Here is a tiny trained network, its code and every weight. The questions are about switching its units off for an input and a target symbol, where a switched-off unit gives its printed mean instead of its output.

import numpy as np


def w(rows, s, z=0):
    codes = np.array(rows[::2]) - 128.0
    scale = np.full(codes.shape[1], s)
    scale[-1] = z or s
    return codes * scale


def norm(h):
    return h / np.sqrt((h * h).mean(-1, keepdims=True) + 1e-5)


def softmax(a):
    e = np.exp(a - a.max(-1, keepdims=True))
    return e / e.sum(-1, keepdims=True)


def log_softmax(a):
    a = a - a.max(-1, keepdims=True)
    return a - np.log(np.exp(a).sum(-1, keepdims=True))


def net(x, mask):
    ids = ['βγεζηθμτφ'.index(c) for c in x.split()]
    T = len(ids)
    res = E[ids] + P[:T]
    u = 0
    for l in range(3):
        r = norm(res)
        for j in range(2):
            rows = slice(4 * j, 4 * j + 4)
            q, k, v = (r @ M[l][rows].T for M in (Q, K, V))
            z = softmax(np.where(np.tri(T) > 0, q @ k.T / 4**0.5, -1e9)) @ v
            o = O[l][rows]
            res = res + np.where(mask[u + j], z, o[:, -1]) @ o[:, :-1]
        u += 2
    return log_softmax(norm(res)[-1] @ U[:, :-1].T + U[:, -1])


Q, K, V, O = {}, {}, {}, {}
E = w([
[102,113,90,123,150,97,76,216],'β',
[126,184,128,125,179,86,65,99],'γ',
[113,134,155,70,154,147,184,130],'ε',
[158,132,234,164,70,139,105,126],'ζ',
[117,149,118,159,55,6,214,147],'η',
[51,119,92,114,110,161,88,132],'θ',
[87,68,178,139,188,163,199,122],'μ',
[67,227,152,146,158,81,137,177],'τ',
[79,145,152,72,158,50,117,123],'φ',
],0.012)
P = w([
[42,224,247,2,94,103,88,194],'0',
[121,196,156,70,73,106,113,116],'1',
[127,160,121,81,94,96,95,95],'2',
[119,134,93,111,111,98,99,71],'3',
[104,108,64,104,89,127,76,36],'4',
[52,81,89,104,112,146,99,32],'5',
],0.0038)
Q[0] = w([
[212,125,120,120,52,156,155,146],'L0H0',
[255,158,120,89,135,194,250,149],'L0H0',
[70,176,150,126,93,80,67,128],'L0H0',
[188,145,72,145,160,79,170,183],'L0H0',
[94,147,205,85,121,96,105,186],'L0H1',
[189,138,104,218,130,134,45,140],'L0H1',
[86,68,101,115,98,224,114,128],'L0H1',
[91,178,81,73,92,118,89,150],'L0H1',
],0.0071)
K[0] = w([
[147,222,98,99,97,138,69,136],'L0H0',
[90,218,122,38,99,68,179,217],'L0H0',
[199,68,211,254,131,119,75,56],'L0H0',
[164,184,90,115,203,136,111,158],'L0H0',
[130,170,179,144,150,70,49,138],'L0H1',
[148,140,18,170,204,104,151,101],'L0H1',
[124,95,82,154,83,209,98,138],'L0H1',
[179,94,147,191,95,96,130,114],'L0H1',
],0.0075)
V[0] = w([
[77,76,219,197,162,190,189,144],'L0H0',
[65,90,58,127,223,73,146,133],'L0H0',
[168,167,154,109,78,60,128,133],'L0H0',
[136,118,115,128,2,210,18,126],'L0H0',
[51,136,110,43,58,151,212,168],'L0H1',
[81,208,97,128,80,181,107,102],'L0H1',
[60,165,100,183,101,91,162,166],'L0H1',
[178,147,129,144,50,113,80,128],'L0H1',
],0.0048)
O[0] = w([
[208,129,2,153,99,108,71,109,168],'L0H0',
[207,173,161,100,68,132,71,144,2],'L0H0',
[73,102,99,157,210,165,45,128,195],'L0H0',
[169,40,152,139,192,132,176,119,199],'L0H0',
[126,107,170,66,119,120,117,112,196],'L0H1',
[235,116,156,131,93,145,181,108,178],'L0H1',
[140,158,169,109,164,175,107,154,142],'L0H1',
[178,105,64,186,138,198,123,77,151],'L0H1',
],0.0054,0.0052)
Q[1] = w([
[146,100,188,133,134,93,153,105],'L1H0',
[143,161,123,105,79,109,123,172],'L1H0',
[172,105,133,137,98,152,148,139],'L1H0',
[69,163,96,11,212,114,150,97],'L1H0',
[143,120,165,78,104,158,159,124],'L1H1',
[119,105,123,103,128,163,114,68],'L1H1',
[153,114,140,92,115,145,156,114],'L1H1',
[108,147,146,110,162,138,180,150],'L1H1',
],0.012)
K[1] = w([
[60,130,100,95,165,65,249,75],'L1H0',
[127,151,146,50,103,75,50,192],'L1H0',
[90,94,58,105,188,147,137,169],'L1H0',
[95,112,254,141,81,125,95,52],'L1H0',
[65,98,22,34,109,109,98,159],'L1H1',
[61,87,120,83,168,167,112,123],'L1H1',
[9,139,72,86,176,148,177,180],'L1H1',
[101,113,85,163,155,81,114,182],'L1H1',
],0.0065)
V[1] = w([
[132,128,150,159,103,3,87,229],'L1H0',
[125,78,107,118,169,64,182,8],'L1H0',
[75,73,123,160,145,90,200,108],'L1H0',
[99,110,212,129,89,125,91,129],'L1H0',
[136,120,114,187,101,65,141,31],'L1H1',
[100,139,103,131,94,55,181,196],'L1H1',
[124,194,121,148,121,155,119,185],'L1H1',
[58,156,219,177,7,189,50,150],'L1H1',
],0.005)
O[1] = w([
[176,7,81,98,93,54,190,155,97],'L1H0',
[3,170,113,109,83,35,52,170,162],'L1H0',
[28,150,106,62,97,138,155,231,168],'L1H0',
[171,59,101,86,196,161,209,113,254],'L1H0',
[194,90,162,33,175,142,187,91,78],'L1H1',
[162,209,130,118,97,180,205,141,78],'L1H1',
[76,208,175,144,187,70,134,102,89],'L1H1',
[197,100,141,208,130,7,213,108,236],'L1H1',
],0.0045,0.0041)
Q[2] = w([
[163,136,64,146,108,171,153,52],'L2H0',
[206,162,127,119,145,86,138,167],'L2H0',
[87,242,94,27,188,111,241,254],'L2H0',
[105,214,192,178,87,101,167,47],'L2H0',
[48,162,169,139,158,43,128,117],'L2H1',
[101,44,121,210,171,107,57,75],'L2H1',
[118,83,124,113,78,214,171,93],'L2H1',
[131,118,128,136,45,20,56,194],'L2H1',
],0.0078)
K[2] = w([
[120,139,158,78,71,255,202,40],'L2H0',
[71,96,129,104,63,141,122,224],'L2H0',
[161,135,183,67,76,39,51,181],'L2H0',
[52,173,74,34,200,29,156,131],'L2H0',
[97,166,129,119,130,42,90,120],'L2H1',
[37,106,8,172,137,168,99,138],'L2H1',
[90,69,174,211,111,198,129,98],'L2H1',
[154,106,40,100,39,58,186,192],'L2H1',
],0.0064)
V[2] = w([
[117,86,134,146,143,95,103,142],'L2H0',
[162,97,100,118,158,176,129,69],'L2H0',
[86,136,106,93,112,130,90,166],'L2H0',
[107,141,109,91,202,95,125,114],'L2H0',
[114,155,2,121,164,74,153,140],'L2H1',
[62,88,95,91,160,164,129,129],'L2H1',
[143,116,136,80,79,147,161,117],'L2H1',
[193,167,104,46,250,141,153,160],'L2H1',
],0.0073)
O[2] = w([
[194,172,145,143,116,188,149,173,231],'L2H0',
[161,172,134,77,107,72,142,101,126],'L2H0',
[119,87,156,103,123,155,96,201,3],'L2H0',
[187,114,105,118,54,147,83,148,178],'L2H0',
[81,187,44,106,115,185,192,106,51],'L2H1',
[172,148,76,74,220,98,174,138,201],'L2H1',
[137,133,143,222,139,84,138,121,115],'L2H1',
[73,96,1,149,142,157,76,124,116],'L2H1',
],0.0059,0.0032)
U = w([
[178,56,90,146,112,226,119,233,138],'β',
[112,141,107,125,35,91,255,141,68],'γ',
[72,226,161,193,142,172,141,168,164],'ε',
[104,90,38,132,232,166,177,87,154],'ζ',
[191,157,57,120,14,158,102,84,252],'η',
[188,59,194,155,158,106,159,86,168],'θ',
[155,225,160,54,138,191,169,106,118],'μ',
[82,132,124,167,156,181,14,39,81],'τ',
[57,83,129,46,95,73,81,174,54],'φ',
],0.0079,0.0028)

Each question gives the input, a string of symbols that net reads in full, and the target symbol t.
The units are the heads (4 rows each of Q, K, V and O). Each row of codes is followed by its name. A weight is (code - 128) times the scale printed after its matrix; where a second scale follows, it is the last column's (O and U).
mask holds one flag per head, layer by layer. A switched-off head (its flag False) gives its mean, the last column of its rows in O, instead of its output. The means were averaged over made-up inputs and are rounded, as every weight is.
A unit's drop is (log p(t) with every unit on - log p(t) with that unit switched off) / (log p(t) with every unit on - log p(t) with every unit switched off).
The circuit of an input: a set's keep is (log p(t) with only the set's units on - log p(t) with every unit switched off) / (log p(t) with every unit on - log p(t) with every unit switched off). Starting from all 6 units, units are removed one at a time, each time the one whose removal leaves the highest keep (on an exact tie, the one counted first), for as long as the keep stays at least 0.8.
circuit, biggest first: the units of the circuit, biggest drop first
unit that matters most: the unit with the biggest drop
which heads matter: for each layer, one digit per head in row order, 1 if its drop is at least 0.15 and else 0, layers parted by /
input μ γ ε μ, target γ: circuit, biggest first -> L0H1, L0H0
input ζ φ ζ, target φ: which heads matter -> 10 / 10 / 00
input ε ε ε, target φ: circuit, biggest first -> L2H0, L0H0
input τ τ ζ μ, target τ: circuit, biggest first -> L1H0, L0H0, L2H1
input γ ζ ζ τ ζ, target β: unit that matters most -> L1H0
input ζ ε τ ε, target μ: which heads matter -> 10 / 01 / 00
input φ θ ζ ε, target β: circuit, biggest first -> L2H0, L0H0
input ε ζ ε ζ, target τ: circuit, biggest first -> L1H0, L0H1, L0H0
input β ζ η μ, target ε: circuit, biggest first -> L1H0, L0H0
input θ θ ε ε ε, target θ: circuit, biggest first -> L0H0, L0H1, L2H1
input ε γ μ θ, target η: which heads matter -> 10 / 00 / 00
input τ φ ε φ β φ, target φ: circuit, biggest first -> L0H0, L2H0
input μ ζ θ ζ, target μ: which heads matter -> 11 / 10 / 11
input ε ζ ζ ε, target φ: which heads matter -> 10 / 10 / 11
input γ ζ ε φ ε μ, target φ: which heads matter -> 11 / 10 / 00
input θ η ε, target θ: which heads matter -> 11 / 11 / 01
input ζ ζ τ, target ζ: which heads matter -> 10 / 00 / 00
input τ ζ ζ η ζ, target γ: unit that matters most -> L1H0
input ε φ θ ε β, target β: circuit, biggest first -> L0H0, L2H0
input ζ μ μ, target μ: unit that matters most -> L2H1
input η φ ζ η ζ, target γ: which heads matter -> 10 / 10 / 01
input γ β τ ε, target η: circuit, biggest first -> L1H0, L2H1, L0H0, L1H1
input γ ζ θ ζ ε, target μ: circuit, biggest first -> L0H0, L1H1
input ζ ε η ε ζ, target τ: which heads matter -> 11 / 11 / 00
input φ ζ μ, target β: which heads matter -> 11 / 10 / 10
input ζ ε μ ε β, target η: which heads matter -> 10 / 00 / 00
input γ ε θ ε φ, target φ: which heads matter -> 10 / 00 / 10
input ζ ε β, target ζ: unit that matters most -> L2H1
